Below is a small trained network, with its code and all its weights. Each question gives an input and a target symbol and asks what happens when units are switched off, that is, made to give their printed mean instead of their output.

import numpy as np


def w(rows, s, z=0):
    codes = np.array(rows[::2]) - 128.0
    scale = np.full(codes.shape[1], s)
    scale[-1] = z or s
    return codes * scale


def norm(h):
    return h / np.sqrt((h * h).mean(-1, keepdims=True) + 1e-5)


def f(y):
    return y / 2 * (1 + np.tanh(0.7978845608 * (y + 0.044715 * y**3)))


def softmax(a):
    e = np.exp(a - a.max(-1, keepdims=True))
    return e / e.sum(-1, keepdims=True)


def log_softmax(a):
    a = a - a.max(-1, keepdims=True)
    return a - np.log(np.exp(a).sum(-1, keepdims=True))


def net(x, mask):
    ids = ['ΘΛΦΩβδεζημτ'.index(c) for c in x.split()]
    T = len(ids)
    res = E[ids] + P[:T]
    r = norm(res)
    for j in range(2):
        rows = slice(2 * j, 2 * j + 2)
        q, k, v = (r @ M[0][rows].T for M in (Q, K, V))
        z = softmax(np.where(np.tri(T) > 0, q @ k.T / 2**0.5, -1e9)) @ v
        o = O[0][rows]
        res = res + np.where(mask[j], z, o[:, -1]) @ o[:, :-1]
    y = f(norm(res) @ A[0][:, :-1].T + A[0][:, -1])
    res = res + np.where(mask[2:6], y, B[0][:, -1]) @ B[0][:, :-1]
    return log_softmax(norm(res)[-1] @ U[:, :-1].T + U[:, -1])


Q, K, V, O, A, B = {}, {}, {}, {}, {}, {}
E = w([
[153,129,123,142,121,151],'Θ',
[171,192,128,129,112,106],'Λ',
[168,144,121,139,88,139],'Φ',
[229,117,156,123,137,157],'Ω',
[154,152,120,113,111,129],'β',
[149,95,148,170,125,141],'δ',
[8,77,156,90,3,99],'ε',
[133,138,139,155,125,80],'ζ',
[141,119,96,160,97,119],'η',
[134,92,98,88,151,107],'μ',
[106,174,189,56,146,119],'τ',
],0.0042)
P = w([
[218,222,162,156,122,69],'0',
[231,145,178,142,95,93],'1',
[218,111,185,137,80,102],'2',
[201,98,193,136,43,104],'3',
[170,70,191,142,29,111],'4',
[161,69,197,136,6,108],'5',
[123,64,201,123,8,105],'6',
],0.0015)
Q[0] = w([
[57,164,25,225,241,63],'head 0',
[2,178,25,38,248,228],'head 0',
[170,21,184,56,39,13],'head 1',
[47,198,22,239,239,184],'head 1',
],0.0057)
K[0] = w([
[246,211,37,82,205,135],'head 0',
[254,198,144,201,181,185],'head 0',
[7,109,206,67,56,146],'head 1',
[241,198,79,113,230,150],'head 1',
],0.0057)
V[0] = w([
[104,118,84,91,173,20],'head 0',
[166,149,103,14,109,155],'head 0',
[97,194,100,165,71,146],'head 1',
[164,55,3,172,104,81],'head 1',
],0.0054)
O[0] = w([
[210,79,100,119,45,29,207],'head 0',
[157,3,67,27,163,175,253],'head 0',
[52,142,54,124,220,189,86],'head 1',
[247,78,28,152,231,7,171],'head 1',
],0.0047,0.0025)
A[0] = w([
[81,128,60,140,82,101,66],'neuron 0',
[131,133,67,149,254,59,4],'neuron 1',
[133,169,62,130,148,88,64],'neuron 2',
[70,179,103,97,96,144,56],'neuron 3',
],0.0055,0.0032)
B[0] = w([
[196,202,127,100,145,242,1],'neuron 0',
[196,171,119,187,8,210,130],'neuron 1',
[95,135,191,76,1,196,29],'neuron 2',
[177,54,135,151,122,85,55],'neuron 3',
],0.0058,0.00053)
U = w([
[86,119,115,204,176,183,104],'Θ',
[130,228,194,181,63,17,93],'Λ',
[181,193,62,228,32,204,154],'Φ',
[233,123,231,103,228,218,5],'Ω',
[210,15,73,104,75,18,148],'β',
[54,30,163,206,140,140,25],'δ',
[47,114,224,39,12,181,208],'ε',
[76,203,216,216,219,64,159],'ζ',
[125,218,3,134,144,230,192],'η',
[75,55,40,8,234,217,105],'μ',
[91,213,175,45,167,81,92],'τ',
],0.0063,0.0028)

Each question gives the input, a string of symbols that net reads in full, and the target symbol t.
The units are the heads (2 rows each of Q, K, V and O) and the neurons (one row each of A and B). Each row of codes is followed by its name. A weight is (code - 128) times the scale printed after its matrix; where a second scale follows, it is the last column's (O, A, B and U).
mask holds one flag per unit, heads first, then neurons. A switched-off unit (its flag False) gives its mean, the last column of its rows in O or B, instead of its output. The means were averaged over made-up inputs and are rounded, as every weight is.
A unit's drop is (log p(t) with every unit on - log p(t) with that unit switched off) / (log p(t) with every unit on - log p(t) with every unit switched off).
The circuit of an input: a set's keep is (log p(t) with only the set's units on - log p(t) with every unit switched off) / (log p(t) with every unit on - log p(t) with every unit switched off). Starting from all 6 units, units are removed one at a time, each time the one whose removal leaves the highest keep (on an exact tie, the one counted first), for as long as the keep stays at least 0.8.
units of the circuit, in order: the units of the circuit, biggest drop first
k most important neurons: the k neurons with the biggest drops, biggest first
which heads matter: for each layer, one digit per head in row order, 1 if its drop is at least 0.15 and else 0, layers parted by /
drop of u: that unit's drop, to one decimal
input η η β β δ, target ζ: which heads matter	10
input τ μ β, target ε: which heads matter	01
input ζ μ Ω Λ ε ζ, target ζ: units of the circuit, in order	[head 0; head 1]
input β η η Θ Λ, target Φ: units of the circuit, in order	[head 1; neuron 1; head 0]
input Λ ε μ β μ β Λ, target Λ: units of the circuit, in order	[head 0]
input ε ζ β Θ Ω μ Ω, target Ω: 2 most important neurons	[neuron 2; neuron 3]
input Ω Ω β, target μ: which heads matter	10
input β μ ε δ, target δ: which heads matter	11
input μ Φ β β, target μ: units of the circuit, in order	[head 0; head 1]
input μ ε μ η, target η: 2 most important neurons	[neuron 0; neuron 1]
input η ζ Θ Φ μ ε Φ, target Φ: 2 most important neurons	[neuron 0; neuron 2]
input β Θ τ μ Φ β ζ, target Λ: which heads matter	11
input ε τ μ μ δ β Ω, target Ω: units of the circuit, in order	[head 1; head 0; neuron 2]
input Φ μ Φ δ β, target ζ: units of the circuit, in order	[head 0]
input ε Φ Ω ζ Φ Λ, target Λ: 2 most important neurons	[neuron 3; neuron 1]
input ζ η Ω Λ Ω η, target Φ: drop of head 0	0.4
input Ω μ β Θ τ μ Φ, target ε: drop of head 1	1.2
input Ω Ω Λ, target Ω: drop of head 0	1.1
input Φ μ β μ β ζ β, target Λ: drop of neuron 1	0.1
input μ Ω β η β, target Φ: most important neuron	[neuron 1]
input Φ δ δ Θ Φ ε Φ, target Φ: 2 most important neurons	[neuron 0; neuron 2]
